Below are the code and all the weights of a small trained network. Each question names an input and a target symbol and asks about switching units off, where a switched-off unit gives its printed mean instead of its output.

import numpy as np


def w(rows, s, z=0):
    codes = np.array(rows[::2]) - 128.0
    scale = np.full(codes.shape[1], s)
    scale[-1] = z or s
    return codes * scale


def norm(h):
    return h / np.sqrt((h * h).mean(-1, keepdims=True) + 1e-5)


def f(y):
    return y / 2 * (1 + np.tanh(0.7978845608 * (y + 0.044715 * y**3)))


def softmax(a):
    e = np.exp(a - a.max(-1, keepdims=True))
    return e / e.sum(-1, keepdims=True)


def log_softmax(a):
    a = a - a.max(-1, keepdims=True)
    return a - np.log(np.exp(a).sum(-1, keepdims=True))


def net(x, mask):
    ids = ['βγεθλμπσφψω'.index(c) for c in x.split()]
    T = len(ids)
    res = E[ids] + P[:T]
    u = 0
    for l in range(3):
        q, k, v = (norm(res) @ M[l].T for M in (Q, K, V))
        z = softmax(np.where(np.tri(T) > 0, q @ k.T / 2**0.5, -1e9)) @ v
        res = res + np.where(mask[u], z, O[l][:, -1]) @ O[l][:, :-1]
        u += 1
        y = f(norm(res) @ A[l][:, :-1].T + A[l][:, -1])
        res = res + np.where(mask[u : u + 4], y, B[l][:, -1]) @ B[l][:, :-1]
        u += 4
    return log_softmax(norm(res)[-1] @ U[:, :-1].T + U[:, -1])


Q, K, V, O, A, B = {}, {}, {}, {}, {}, {}
E = w([
[158,94,144,138],'β',
[116,137,168,135],'γ',
[117,112,154,91],'ε',
[136,81,247,89],'θ',
[198,149,90,117],'λ',
[78,194,68,54],'μ',
[152,183,149,160],'π',
[204,98,115,166],'σ',
[192,59,121,80],'φ',
[127,108,95,153],'ψ',
[97,155,126,180],'ω',
],0.013)
P = w([
[149,40,254,4],'0',
[124,205,152,147],'1',
[110,211,149,172],'2',
[94,205,156,176],'3',
[77,203,150,169],'4',
[75,200,154,175],'5',
[64,203,152,184],'6',
[66,191,151,176],'7',
[69,181,154,176],'8',
[55,173,162,183],'9',
[48,172,168,177],'10',
[46,155,175,175],'11',
[48,165,166,172],'12',
[53,176,153,165],'13',
],0.002)
Q[0] = w([
[102,187,168,130],'L0H1',
[3,103,52,182],'L0H1',
],0.0046)
K[0] = w([
[153,122,120,114],'L0H1',
[173,254,89,156],'L0H1',
],0.0082)
V[0] = w([
[166,2,153,164],'L0H1',
[86,122,208,196],'L0H1',
],0.0029)
O[0] = w([
[38,255,144,125,234],'L0H1',
[204,140,106,31,2],'L0H1',
],0.0038,0.0007)
A[0] = w([
[163,129,53,198,45],'L0N1',
[196,83,49,29,85],'L0N2',
[113,76,255,152,1],'L0N3',
[106,186,157,158,36],'L0N4',
],0.0052,0.00092)
B[0] = w([
[178,227,79,79,206],'L0N1',
[55,184,168,151,251],'L0N2',
[99,118,121,1,147],'L0N3',
[130,92,151,194,138],'L0N4',
],0.0059,0.0023)
Q[1] = w([
[2,115,113,193],'L1H1',
[38,165,58,169],'L1H1',
],0.011)
K[1] = w([
[180,234,199,70],'L1H1',
[166,255,100,103],'L1H1',
],0.0076)
V[1] = w([
[21,254,129,119],'L1H1',
[99,95,194,171],'L1H1',
],0.0032)
O[1] = w([
[2,175,125,121,141],'L1H1',
[122,115,64,116,1],'L1H1',
],0.0078,0.00076)
A[1] = w([
[151,167,12,145,112],'L1N1',
[70,156,49,168,253],'L1N2',
[68,131,157,143,220],'L1N3',
[144,129,172,188,79],'L1N4',
],0.011,0.0042)
B[1] = w([
[101,48,193,206,248],'L1N1',
[117,36,170,33,253],'L1N2',
[183,79,136,190,169],'L1N3',
[136,58,59,2,137],'L1N4',
],0.0077,0.0061)
Q[2] = w([
[175,165,126,1],'L2H1',
[208,161,69,117],'L2H1',
],0.0097)
K[2] = w([
[164,251,154,81],'L2H1',
[225,202,104,154],'L2H1',
],0.011)
V[2] = w([
[137,21,164,107],'L2H1',
[115,173,253,161],'L2H1',
],0.0072)
O[2] = w([
[125,205,25,160,254],'L2H1',
[118,255,180,94,178],'L2H1',
],0.0069,0.0075)
A[2] = w([
[254,145,112,158,145],'L2N1',
[141,58,37,161,123],'L2N2',
[86,166,244,167,27],'L2N3',
[202,73,242,31,3],'L2N4',
],0.0087,0.0046)
B[2] = w([
[171,54,147,91,254],'L2N1',
[69,215,56,254,184],'L2N2',
[97,86,129,180,156],'L2N3',
[88,177,159,249,178],'L2N4',
],0.0081,0.0043)
U = w([
[84,124,138,48,252],'β',
[136,245,113,77,141],'γ',
[142,123,126,104,104],'ε',
[140,119,138,108,90],'θ',
[116,183,226,156,147],'λ',
[92,18,152,138,170],'μ',
[151,127,150,124,158],'π',
[189,88,98,116,172],'σ',
[205,76,165,186,19],'φ',
[201,161,90,163,69],'ψ',
[87,161,35,169,145],'ω',
],0.012,0.0043)

Each question gives the input, a string of symbols that net reads in full, and the target symbol t.
The units are the heads (2 rows each of Q, K, V and O) and the neurons (one row each of A and B). Each row of codes is followed by its name. A weight is (code - 128) times the scale printed after its matrix; where a second scale follows, it is the last column's (O, A, B and U).
mask holds one flag per unit, layer by layer, with each layer's heads first. A switched-off unit (its flag False) gives its mean, the last column of its rows in O or B, instead of its output. The means were averaged over made-up inputs and are rounded, as every weight is.
A unit's drop is (log p(t) with every unit on - log p(t) with that unit switched off) / (log p(t) with every unit on - log p(t) with every unit switched off).
The circuit of an input: a set's keep is (log p(t) with only the set's units on - log p(t) with every unit switched off) / (log p(t) with every unit on - log p(t) with every unit switched off). Starting from the 12 units with the biggest drops (on a tie, the unit counted first), units are removed one at a time, each time the one whose removal leaves the highest keep (on an exact tie, the one counted first), for as long as the keep stays at least 0.8.
circuit, biggest first: the units of the circuit, biggest drop first
most important unit: the unit with the biggest drop
top k neurons: the k neurons with the biggest drops, biggest first
top k neurons in layer l: the k neurons of layer l with the biggest drops, biggest first
input λ φ ψ γ, target ψ: circuit, biggest first : L1N2, L1N3, L2H1, L1N1
input φ σ ψ ψ π λ ψ π, target σ: most important unit : L0N2
input λ ε β π μ φ ω λ, target ω: top 3 neurons in layer 2 : L2N1, L2N2, L2N4
input λ φ π φ, target λ: circuit, biggest first : L2H1, L1N1, L2N4
input π λ π, target φ: top 3 neurons : L1N2, L1N4, L0N2
input ω β λ β γ ω μ λ λ ε ψ λ λ π, target ω: top 4 neurons : L0N4, L0N2, L1N2, L2N2
input ω φ ψ γ γ λ ψ λ π, target ω: top 3 neurons in layer 1 : L1N3, L1N4, L1N2
input π ψ λ ψ λ σ λ λ π φ λ θ φ, target φ: top 4 neurons : L1N4, L0N1, L1N2, L2N4
input β μ ω λ λ ψ ω σ, target ω: top 3 neurons : L2N2, L1N2, L1N4
input φ ω π ε π ε π π λ μ ψ φ β, target σ: top 3 neurons : L1N4, L0N2, L2N1
input γ ψ γ, target ψ: top 4 neurons : L1N2, L1N3, L0N2, L1N1
input λ φ γ, target φ: top 3 neurons in layer 0 : L0N1, L0N3, L0N4
input ω π π π β γ λ λ σ ψ β φ, target ω: top 2 neurons : L0N4, L0N1
input ψ π φ φ, target γ: most important unit : L0H1
input ω β λ ε λ β, target ω: circuit, biggest first : L0N4, L1H1, L2H1, L2N2
input ω π μ λ λ ε ω λ φ ω ε λ, target ω: top 4 neurons : L1N1, L2N1, L0N4, L0N1
input σ λ γ φ ω λ π ε φ λ ε λ ψ β, target σ: top 3 neurons in layer 1 : L1N2, L1N1, L1N4
input π φ ψ γ σ σ ψ π λ λ ε π λ π, target φ: top 3 neurons in layer 1 : L1N2, L1N4, L1N3
input ψ ψ ε μ ω γ, target ω: top 2 neurons in layer 0 : L0N2, L0N1
input λ ψ γ ε ψ θ φ μ λ β λ ψ β, target λ: top 2 neurons : L1N1, L0N2
input λ λ λ, target λ: top neuron in layer 1 : L1N3
input ψ φ π π, target γ: circuit, biggest first : L1N1, L1N4
input π φ β φ γ ε, target γ: top 2 neurons : L0N3, L1N1
